Below are the code and all the weights of a small trained network. Each question names an input and a class and asks about switching units off, where a switched-off unit gives its printed mean instead of its output.

import numpy as np


def w(rows, s, z=0):
    codes = np.array(rows[::2]) - 128.0
    scale = np.full(codes.shape[1], s)
    scale[-1] = z or s
    return codes * scale


def norm(h):
    return h / np.sqrt((h * h).mean(-1, keepdims=True) + 1e-5)


def f(y):
    return y / 2 * (1 + np.tanh(0.7978845608 * (y + 0.044715 * y**3)))


def log_softmax(a):
    a = a - a.max(-1, keepdims=True)
    return a - np.log(np.exp(a).sum(-1, keepdims=True))


def net(x, mask):
    res = np.array(x, float).reshape(1, 6) / 4 @ E
    u = 0
    for l in range(2):
        y = f(norm(res) @ A[l][:, :-1].T + A[l][:, -1])
        res = res + np.where(mask[u : u + 13], y, B[l][:, -1]) @ B[l][:, :-1]
        u += 13
    return log_softmax(norm(res)[-1] @ U[:, :-1].T + U[:, -1])


A, B = {}, {}
E = w([
[176,92,137,50,156,92,128,194],'x0',
[163,96,146,201,180,134,74,210],'x1',
[137,93,154,165,96,44,213,199],'x2',
[199,124,86,174,245,57,181,165],'x3',
[254,89,50,82,139,165,211,179],'x4',
[132,118,222,192,173,241,118,149],'x5',
],0.0012)
A[0] = w([
[117,82,186,124,112,61,135,207,142],'0.n0',
[94,106,164,101,103,3,138,151,70],'0.n1',
[127,127,128,128,128,126,128,126,132],'0.n2',
[124,135,129,156,164,99,155,110,116],'0.n3',
[74,149,166,150,117,126,90,108,78],'0.n4',
[133,130,121,136,130,155,129,114,138],'0.n5',
[139,133,125,120,125,117,144,144,42],'0.n6',
[97,141,147,154,105,135,118,119,81],'0.n7',
[136,111,139,130,140,121,115,161,119],'0.n8',
[156,104,152,152,171,170,122,151,138],'0.n9',
[186,127,70,117,118,119,177,179,3],'0.n10',
[93,146,82,118,98,20,138,74,129],'0.n11',
[133,115,132,127,140,124,116,143,115],'0.n12',
],0.0046,0.0016)
B[0] = w([
[194,207,78,152,185,94,117,213,238],'0.n0',
[167,159,128,157,106,146,34,221,221],'0.n1',
[129,130,131,125,127,130,132,133,130],'0.n2',
[144,170,83,91,165,91,132,130,154],'0.n3',
[137,21,189,129,71,220,189,115,187],'0.n4',
[110,115,136,149,130,87,118,150,137],'0.n5',
[93,142,128,119,142,144,102,94,101],'0.n6',
[145,66,180,142,129,182,150,131,143],'0.n7',
[126,178,64,120,108,125,130,107,141],'0.n8',
[126,160,61,181,83,71,75,166,193],'0.n9',
[17,75,198,156,50,224,94,86,192],'0.n10',
[251,176,88,136,197,80,101,230,253],'0.n11',
[114,164,86,125,93,139,124,109,128],'0.n12',
],0.0023,0.0017)
A[1] = w([
[128,126,132,87,118,126,153,114,103],'1.n0',
[136,170,98,114,124,1,132,170,201],'1.n1',
[167,156,62,119,150,105,127,131,134],'1.n2',
[130,130,127,126,135,130,124,124,155],'1.n3',
[122,124,108,39,104,136,74,111,173],'1.n4',
[129,124,129,128,119,128,135,129,93],'1.n5',
[117,144,113,112,131,135,126,98,187],'1.n6',
[137,156,131,166,192,100,151,125,225],'1.n7',
[126,129,129,132,129,127,129,129,130],'1.n8',
[127,131,132,140,117,139,133,127,88],'1.n9',
[134,106,138,29,106,125,192,95,45],'1.n10',
[128,129,129,131,128,131,128,126,128],'1.n11',
[133,108,112,138,105,137,143,128,9],'1.n12',
],0.0054,0.0015)
B[1] = w([
[108,153,114,155,185,90,94,100,119],'1.n0',
[199,132,133,210,155,148,118,253,253],'1.n1',
[164,133,142,200,96,134,112,207,190],'1.n2',
[128,125,122,129,109,112,136,133,133],'1.n3',
[169,161,51,139,200,39,206,126,155],'1.n4',
[125,132,131,133,145,135,113,123,122],'1.n5',
[136,95,121,151,134,65,138,140,132],'1.n6',
[174,160,40,45,129,57,158,153,188],'1.n7',
[129,127,127,120,127,131,127,129,129],'1.n8',
[124,115,139,115,130,127,110,124,124],'1.n9',
[77,172,79,80,212,59,130,53,134],'1.n10',
[129,120,131,119,121,124,126,129,128],'1.n11',
[107,132,142,167,151,158,101,106,114],'1.n12',
],0.0032,0.0041)
U = w([
[201,151,95,157,145,87,125,253,248],'0',
[73,85,231,154,65,213,100,104,57],'1',
[103,146,86,79,162,84,159,32,74],'2',
],0.0076,0.0015)

Each question gives the input, the list of numbers given to net, and the class t.
The units are the neurons (one row each of A and B). Each row of codes is followed by its name. A weight is (code - 128) times the scale printed after its matrix; where a second scale follows, it is the last column's (A, B and U).
mask holds one flag per neuron, layer by layer. A switched-off neuron (its flag False) gives its mean, the last column of its row in B, instead of its output. The means were averaged over made-up inputs and are rounded, as every weight is.
A unit's drop is (log p(t) with every unit on - log p(t) with that unit switched off) / (log p(t) with every unit on - log p(t) with every unit switched off).
The circuit of an input: a set's keep is (log p(t) with only the set's units on - log p(t) with every unit switched off) / (log p(t) with every unit on - log p(t) with every unit switched off). Starting from the 12 units with the biggest drops (on a tie, the unit counted first), units are removed one at a time, each time the one whose removal leaves the highest keep (on an exact tie, the one counted first), for as long as the keep stays at least 0.8.
units of the circuit, in order: the units of the circuit, biggest drop first
most important unit: the unit with the biggest drop
k most important neurons: the k neurons with the biggest drops, biggest first
k most important neurons of layer l: the k neurons of layer l with the biggest drops, biggest first
drop of u: that unit's drop, to one decimal
input [7,-5,1,-3,-3,7], class 1: most important unit => 1.n7
input [-7,-4,-7,4,5,0], class 2: 3 most important neurons => 1.n1; 0.n0; 0.n11
input [-7,-7,-6,2,8,-2], class 2: units of the circuit, in order => 1.n1; 0.n0
input [6,-7,-6,8,-1,3], class 2: units of the circuit, in order => 0.n0; 1.n1
input [-1,2,6,-7,-6,-3], class 1: units of the circuit, in order => 0.n4; 1.n1
input [3,-3,-4,0,2,3], class 2: 2 most important neurons => 0.n11; 0.n0
input [-8,7,-6,-4,-8,-7], class 1: 2 most important neurons of layer 1 => 1.n7; 1.n10
input [-6,-4,6,-5,3,2], class 2: 2 most important neurons => 1.n10; 1.n1
input [-3,6,-2,-5,7,-6], class 2: 2 most important neurons => 1.n1; 0.n10
input [-2,-4,-2,-6,-5,0], class 2: 3 most important neurons of layer 0 => 0.n10; 0.n1; 0.n9
input [-1,-4,-8,3,-7,3], class 1: 2 most important neurons => 0.n4; 1.n7
input [6,5,-4,-6,-1,-2], class 2: 2 most important neurons of layer 0 => 0.n11; 0.n1
input [-4,-1,-1,-1,-2,0], class 1: drop of 1.n7 => 0.1
input [3,-7,-1,-3,8,7], class 2: most important neuron => 1.n10
input [-4,3,-6,-6,5,0], class 2: drop of 1.n4 => 0.5
